Here is a tiny trained network, its code and every weight. The questions are about switching its units off for an input and a class, where a switched-off unit gives its printed mean instead of its output.

import numpy as np


def w(rows, s, z=0):
    codes = np.array(rows[::2]) - 128.0
    scale = np.full(codes.shape[1], s)
    scale[-1] = z or s
    return codes * scale


def norm(h):
    return h / np.sqrt((h * h).mean(-1, keepdims=True) + 1e-5)


def f(y):
    return np.maximum(y, 0)


def log_softmax(a):
    a = a - a.max(-1, keepdims=True)
    return a - np.log(np.exp(a).sum(-1, keepdims=True))


def net(x, mask):
    res = np.array(x, float).reshape(1, 3) / 4 @ E
    u = 0
    for l in range(4):
        y = f(norm(res) @ A[l][:, :-1].T + A[l][:, -1])
        res = res + np.where(mask[u : u + 3], y, B[l][:, -1]) @ B[l][:, :-1]
        u += 3
    return log_softmax(norm(res)[-1] @ U[:, :-1].T + U[:, -1])


A, B = {}, {}
E = w([
[250,58,73,67,40],'x0',
[151,73,133,83,254],'x1',
[103,6,190,243,130],'x2',
],0.0047)
A[0] = w([
[121,252,87,37,183,6],'L0N1',
[172,78,100,51,209,164],'L0N2',
[101,234,106,88,217,116],'L0N3',
],0.012,0.0021)
B[0] = w([
[175,254,139,39,82,254],'L0N1',
[120,103,181,131,214,223],'L0N2',
[100,225,250,122,143,242],'L0N3',
],0.0093,0.0096)
A[1] = w([
[48,154,172,226,126,245],'L1N1',
[77,90,205,211,177,240],'L1N2',
[150,9,135,119,234,240],'L1N3',
],0.016,0.0012)
B[1] = w([
[131,24,79,70,252,238],'L1N1',
[94,29,26,119,173,255],'L1N2',
[106,30,51,101,216,231],'L1N3',
],0.011,0.01)
A[2] = w([
[132,98,148,176,211,87],'L2N1',
[1,218,159,190,135,3],'L2N2',
[138,152,112,147,36,210],'L2N3',
],0.015,0.0021)
B[2] = w([
[140,116,36,129,87,254],'L2N1',
[246,175,161,24,174,200],'L2N2',
[121,70,185,188,116,192],'L2N3',
],0.011,0.0063)
A[3] = w([
[79,167,152,127,76,255],'L3N1',
[232,82,104,118,66,189],'L3N2',
[118,146,167,237,1,10],'L3N3',
],0.016,0.00056)
B[3] = w([
[178,49,189,186,140,215],'L3N1',
[29,114,134,166,88,252],'L3N2',
[113,178,83,248,15,245],'L3N3',
],0.011,0.0038)
U = w([
[183,223,209,65,137,190],'0',
[114,133,134,234,11,4],'1',
[110,12,57,129,191,251],'2',
],0.011,0.002)

Each question gives the input, the list of numbers given to net, and the class t.
The units are the neurons (one row each of A and B). Each row of codes is followed by its name. A weight is (code - 128) times the scale printed after its matrix; where a second scale follows, it is the last column's (A, B and U).
mask holds one flag per neuron, layer by layer. A switched-off neuron (its flag False) gives its mean, the last column of its row in B, instead of its output. The means were averaged over made-up inputs and are rounded, as every weight is.
A unit's drop is (log p(t) with every unit on - log p(t) with that unit switched off) / (log p(t) with every unit on - log p(t) with every unit switched off).
unit that matters most: the unit with the biggest drop
k most important neurons: the k neurons with the biggest drops, biggest first
top k neurons in layer l: the k neurons of layer l with the biggest drops, biggest first
drop of u: that unit's drop, to one decimal
input [-2,-8,-2], class 0: unit that matters most -> L1N2
input [0,-8,-3], class 1: 2 most important neurons -> [L0N3, L0N2]
input [5,-6,-2], class 1: 2 most important neurons -> [L1N1, L1N3]
input [5,-4,1], class 1: 2 most important neurons -> [L0N2, L1N1]
input [2,-3,-2], class 1: top 2 neurons in layer 1 -> [L1N1, L1N3]
input [4,-8,3], class 1: top 2 neurons in layer 0 -> [L0N3, L0N2]
input [4,-2,3], class 1: top 2 neurons in layer 1 -> [L1N1, L1N2]
input [1,8,-4], class 0: drop of L0N1 -> 0.4
input [3,5,-4], class 0: drop of L0N1 -> 0.2
input [7,-6,-6], class 1: drop of L1N1 -> 0.1
input [7,-5,-7], class 1: drop of L1N1 -> 0.2
